Below is a small trained network, with its code and all its weights. Each question gives an input and a class and asks what happens when units are switched off, that is, made to give their printed mean instead of their output.

import numpy as np


def w(rows, s, z=0):
    codes = np.array(rows[::2]) - 128.0
    scale = np.full(codes.shape[1], s)
    scale[-1] = z or s
    return codes * scale


def f(y):
    return np.maximum(y, 0)


def log_softmax(a):
    a = a - a.max(-1, keepdims=True)
    return a - np.log(np.exp(a).sum(-1, keepdims=True))


def net(x, mask):
    res = np.array(x, float).reshape(1, 7) / 4 @ E
    y = f(res @ A[0][:, :-1].T + A[0][:, -1])
    res = res + np.where(mask, y, B[0][:, -1]) @ B[0][:, :-1]
    return log_softmax(res[-1] @ U[:, :-1].T + U[:, -1])


A, B = {}, {}
E = w([
[169,118,65,181,63,130,208],'x0',
[143,194,127,92,193,75,124],'x1',
[219,120,138,104,106,116,65],'x2',
[121,100,252,142,101,57,111],'x3',
[147,117,81,119,70,57,57],'x4',
[190,216,143,99,124,92,196],'x5',
[156,119,155,108,120,194,76],'x6',
],0.012)
A[0] = w([
[111,98,178,133,122,110,114,184],'neuron 0',
[101,94,99,200,121,124,145,235],'neuron 1',
[84,117,132,117,107,150,107,59],'neuron 2',
[109,158,124,161,153,109,253,253],'neuron 3',
[172,133,119,111,86,80,115,192],'neuron 4',
[130,80,120,145,150,216,114,241],'neuron 5',
[121,80,80,180,100,112,139,141],'neuron 6',
[123,118,179,112,118,98,80,179],'neuron 7',
[128,117,141,154,109,120,191,28],'neuron 8',
[132,113,140,184,71,136,176,209],'neuron 9',
[157,115,127,117,177,208,112,130],'neuron 10',
[113,143,197,89,149,122,87,211],'neuron 11',
[142,124,161,97,113,161,96,219],'neuron 12',
[179,151,109,79,131,107,115,215],'neuron 13',
],0.015,0.0032)
B[0] = w([
[138,102,192,139,130,110,89,188],'neuron 0',
[92,95,128,39,86,146,100,203],'neuron 1',
[116,80,127,128,117,160,105,161],'neuron 2',
[165,103,154,3,174,130,253,248],'neuron 3',
[193,207,143,126,113,88,98,200],'neuron 4',
[105,117,92,184,89,168,159,216],'neuron 5',
[95,161,150,53,71,133,83,203],'neuron 6',
[134,117,186,169,170,89,69,204],'neuron 7',
[166,109,193,78,105,168,163,173],'neuron 8',
[194,81,156,136,56,155,123,209],'neuron 9',
[108,125,85,202,123,137,193,192],'neuron 10',
[88,60,131,205,188,83,120,216],'neuron 11',
[144,91,121,205,162,140,99,183],'neuron 12',
[145,149,52,153,132,70,109,193],'neuron 13',
],0.011,0.017)
U = w([
[1,84,88,78,63,177,80,184],'0',
[202,192,65,142,107,78,105,215],'1',
[77,73,221,200,183,103,74,146],'2',
[99,106,84,217,101,191,169,111],'3',
[126,150,188,101,58,114,60,5],'4',
[175,98,202,74,104,142,226,127],'5',
[72,167,114,67,254,114,227,117],'6',
],0.01,0.0032)

Each question gives the input, the list of numbers given to net, and the class t.
The units are the neurons (one row each of A and B). Each row of codes is followed by its name. A weight is (code - 128) times the scale printed after its matrix; where a second scale follows, it is the last column's (A, B and U).
mask holds one flag per neuron, in row order. A switched-off neuron (its flag False) gives its mean, the last column of its row in B, instead of its output. The means were averaged over made-up inputs and are rounded, as every weight is.
A unit's drop is (log p(t) with every unit on - log p(t) with that unit switched off) / (log p(t) with every unit on - log p(t) with every unit switched off).
The circuit of an input: a set's keep is (log p(t) with only the set's units on - log p(t) with every unit switched off) / (log p(t) with every unit on - log p(t) with every unit switched off). Starting from the 12 units with the biggest drops (on a tie, the unit counted first), units are removed one at a time, each time the one whose removal leaves the highest keep (on an exact tie, the one counted first), for as long as the keep stays at least 0.8.
circuit, biggest first: the units of the circuit, biggest drop first
k most important neurons: the k neurons with the biggest drops, biggest first
drop of u: that unit's drop, to one decimal
input [7,-5,-6,5,-3,-6,6], class 0: circuit, biggest first => [neuron 1]
input [3,-7,5,-4,7,1,-7], class 4: circuit, biggest first => [neuron 6; neuron 4]
input [8,8,3,-1,-1,2,4], class 1: 2 most important neurons => [neuron 13; neuron 4]
input [3,0,1,-1,0,6,4], class 1: circuit, biggest first => [neuron 13; neuron 1]
input [2,-2,4,-1,8,-5,-6], class 4: circuit, biggest first => [neuron 4; neuron 6]
input [-1,5,-8,8,-3,0,0], class 6: circuit, biggest first => [neuron 3; neuron 9]
input [-1,-1,-3,2,-1,-8,3], class 0: 4 most important neurons => [neuron 1; neuron 5; neuron 4; neuron 2]
input [5,-4,0,6,3,-1,7], class 4: 2 most important neurons => [neuron 11; neuron 3]
input [4,0,7,6,6,-1,0], class 1: 2 most important neurons => [neuron 4; neuron 13]
input [-8,-4,-4,-4,0,3,8], class 3: 2 most important neurons => [neuron 10; neuron 5]
input [3,4,6,0,1,3,-8], class 1: 2 most important neurons => [neuron 13; neuron 4]
input [8,-2,-3,-1,7,5,7], class 1: 4 most important neurons => [neuron 4; neuron 3; neuron 13; neuron 0]
input [-5,5,3,-2,4,3,7], class 2: 3 most important neurons => [neuron 11; neuron 7; neuron 12]
input [-8,-4,4,-3,-6,-1,2], class 3: circuit, biggest first => [neuron 10]
input [7,-3,-5,3,4,-5,-2], class 0: 2 most important neurons => [neuron 1; neuron 6]
input [5,3,-5,-7,-4,-2,3], class 5: 2 most important neurons => [neuron 3; neuron 11]
input [5,-6,2,7,-3,-7,-7], class 0: 3 most important neurons => [neuron 1; neuron 6; neuron 4]
input [7,-2,3,7,8,8,-2], class 1: 2 most important neurons => [neuron 4; neuron 13]
input [6,-2,2,-7,-2,-2,1], class 0: 2 most important neurons => [neuron 6; neuron 1]
input [8,4,-2,-5,5,7,-4], class 5: circuit, biggest first => [neuron 3]
input [5,-1,4,-7,2,-1,8], class 3: 2 most important neurons => [neuron 5; neuron 10]
input [6,5,7,-3,-1,-4,4], class 1: drop of neuron 11 => 0.2
input [2,7,-7,1,-6,-8,2], class 6: drop of neuron 3 => 0.5
input [0,-7,7,-7,2,7,-4], class 1: drop of neuron 0 => 0.0
input [6,4,6,0,-4,-6,0], class 3: drop of neuron 5 => 0.1
